[[108 126 105]
 [101 146 107]
 [121 122 119]
 [143 119 143]]
->
[[126 105]
 [146 107]]

[[145 104 117]
 [140 103 122]
 [135 142 101]
 [124 146 132]
 [148 146 100]]
->
[[104 117]
 [103 122]]

[[119 143 130 128]
 [140 123 134 128]
 [132 128 136 128]
 [129 102 125 128]
 [124 143 136 127]]
->
[[143 130]
 [123 134]]

[[101 147 128 128 116]
 [124 129 128 126 137]
 [130 135 120 123 118]
 [130 129 129 130 114]]
->
[[147 128]
 [129 128]]

[[156 118 121]
 [122 123 135]
 [128 149 150]]
->
[[118 121]
 [123 135]]

[[142 131 116]
 [107 145 118]
 [137 134 113]
 [113 143 118]
 [133 139 106]]
->
[[131 116]
 [145 118]]
---
[[127 125 137 105]
 [133 132 142 119]]
->
[[127 125]
 [133 132]]

[[123 125 125 130 129]
 [141 138 135 124 124]
 [157 152 146 117 120]
 [104 107 113 138 135]]
->
[[123 125]
 [141 138]]

[[125 136 129 123 118]
 [140 124 119 132 109]
 [131 122 124 132 106]
 [125 131 129 126 126]
 [124 132 130 124 121]]
->
[[125 136]
 [140 124]]

[[116 146 139]
 [116 151 144]
 [134 124 126]
 [137 128 128]]
->
[[116 146]
 [116 151]]

[[119 136 117]
 [126 129 123]
 [113 142 127]
 [129 115 105]
 [108 147 129]]
->
[[119 136]
 [126 129]]

[[132 147 121 145]
 [133 112 135 129]
 [143 148 112 150]
 [130 128 140 130]
 [134 148 120 146]]
->
[[132 147]
 [133 112]]
---
[[123 132 126 121 136 129 130 135 138 124]
 [120 134 134 128 136 108 127 124 137 123]
 [120 126 127 128 134 140 132 124 123 125]
 [123 128 127 121 136 132 135 134 126 121]
 [131 125 145 127 154 120 134 120 138 118]
 [118 131 133 121 131 133 133 127 127 120]
 [128 137 144 128 154 107 127 125 141 118]
 [118 139 132 131 132 139 136 120 122 128]]
->
[[123 120 120 123 131 118 128 118]
 [132 134 126 128 125 131 137 139]
 [126 134 127 127 145 133 144 132]
 [121 128 128 121 127 121 128 131]
 [136 136 134 136 154 131 154 132]
 [129 108 140 132 120 133 107 139]
 [130 127 132 135 134 133 127 136]
 [135 124 124 134 120 127 125 120]
 [138 137 123 126 138 127 141 122]
 [124 123 125 121 118 120 118 128]]

[[157 127 141 125 134 150 129 127 131 134 143 123]
 [133 152 136 133 126 117 128 132 142 124 133 148]]
->
[[157 133]
 [127 152]
 [141 136]
 [125 133]
 [134 126]
 [150 117]
 [129 128]
 [127 132]
 [131 142]
 [134 124]
 [143 133]
 [123 148]]

[[125 114 117]
 [106 130 128]
 [131 124 121]
 [125 113 108]]
->
[[125 106 131 125]
 [114 130 124 113]
 [117 128 121 108]]

[[139 115 139]
 [148 131 139]
 [149 131 140]
 [139 124 141]
 [149 131 140]
 [134 126 141]
 [140 117 144]
 [145 130 139]
 [137 115 137]
 [138 120 148]
 [149 131 141]
 [148 131 139]]
->
[[139 148 149 139 149 134 140 145 137 138 149 148]
 [115 131 131 124 131 126 117 130 115 120 131 131]
 [139 139 140 141 140 141 144 139 137 148 141 139]]

[[149 136]
 [119 141]
 [128 126]
 [156 126]
 [127 135]
 [128 134]
 [124 125]]
->
[[149 119 128 156 127 128 124]
 [136 141 126 126 135 134 125]]

[[118 126 152 115 134 124]
 [143 118 140 143 116 148]]
->
[[118 143]
 [126 118]
 [152 140]
 [115 143]
 [134 116]
 [124 148]]
---
[[115 149 125]
 [118 143 112]
 [152 117 149]
 [131 128 137]]
->
[[149 125]
 [143 112]]

[[134 141 132]
 [150 128 143]
 [143 128 127]
 [123 141 129]]
->
[[141 132]
 [128 143]]

[[121 121 113 131]
 [100 120 116 118]
 [150 128 144 145]]
->
[[121 113]
 [120 116]]

[[117 124 143 137 111]
 [140 136 142 149 123]
 [140 106 122 114 144]]
->
[[124 143]
 [136 142]]

[[105 105 115]
 [118 127 112]]
->
[[105 115]
 [127 112]]

[[110 146 127 121]
 [112 130 153 111]]
->
[[146 127]
 [130 153]]
---
[[129 122]
 [135 135]
 [127 127]
 [127 131]
 [121 132]
 [129 132]
 [129 129]
 [100 130]
 [128 128]
 [120 132]
 [124 131]
 [124 127]]
->
[[122 135 127 131 132 132 129 130 128 132 131 127]
 [129 135 127 127 121 129 129 100 128 120 124 124]]

[[124 107]
 [106 129]
 [122 102]
 [153 124]
 [122 103]
 [128 104]
 [128 100]
 [122 101]
 [125 105]
 [121 104]
 [124 105]]
->
[[107 129 102 124 103 104 100 101 105 104 105]
 [124 106 122 153 122 128 128 122 125 121 124]]

[[124 137 143 125 130 148 135 113 131 131 131]
 [135 136 155 129 117 144 140 111 135 129 143]
 [131 129 115 110 121 140 125 102 153 128 138]
 [132 117 148 121 128 134 138 114 136 128 147]]
->
[[131 143 138 147]
 [131 129 128 128]
 [131 135 153 136]
 [113 111 102 114]
 [135 140 125 138]
 [148 144 140 134]
 [130 117 121 128]
 [125 129 110 121]
 [143 155 115 148]
 [137 136 129 117]
 [124 135 131 132]]

[[120 114 126 115 138 138 138 114]
 [131 144 141 143 119 120 114 144]
 [131 139 130 138 113 114 112 139]
 [131 127 120 128 115 115 120 126]
 [121 111 129 113 151 150 151 111]
 [129 119 127 121 142 141 145 119]]
->
[[114 144 139 126 111 119]
 [138 114 112 120 151 145]
 [138 120 114 115 150 141]
 [138 119 113 115 151 142]
 [115 143 138 128 113 121]
 [126 141 130 120 129 127]
 [114 144 139 127 111 119]
 [120 131 131 131 121 129]]

[[125 129 124 127]
 [121 151 127 140]
 [126 115 125 153]
 [123 131 127 130]
 [124 112 111 126]
 [124 109 140 142]
 [123 111 120 110]]
->
[[127 140 153 130 126 142 110]
 [124 127 125 127 111 140 120]
 [129 151 115 131 112 109 111]
 [125 121 126 123 124 124 123]]

[[136 135 135 147 132 133 137 133 123 118 116 120]
 [130 137 136 155 128 135 146 130 123 120 104 118]
 [132 128 118 111 131 134 128 127 134 131 135 131]
 [125 131 124 112 126 129 124 124 137 134 137 135]
 [129 132 138 158 126 129 143 131 118 119 106 119]
 [129 127 119 132 129 135 142 128 126 129 114 123]
 [128 124 121 118 155 136 112 133 133 140 141 118]]
->
[[120 118 131 135 119 123 118]
 [116 104 135 137 106 114 141]
 [118 120 131 134 119 129 140]
 [123 123 134 137 118 126 133]
 [133 130 127 124 131 128 133]
 [137 146 128 124 143 142 112]
 [133 135 134 129 129 135 136]
 [132 128 131 126 126 129 155]
 [147 155 111 112 158 132 118]
 [135 136 118 124 138 119 121]
 [135 137 128 131 132 127 124]
 [136 130 132 125 129 129 128]]
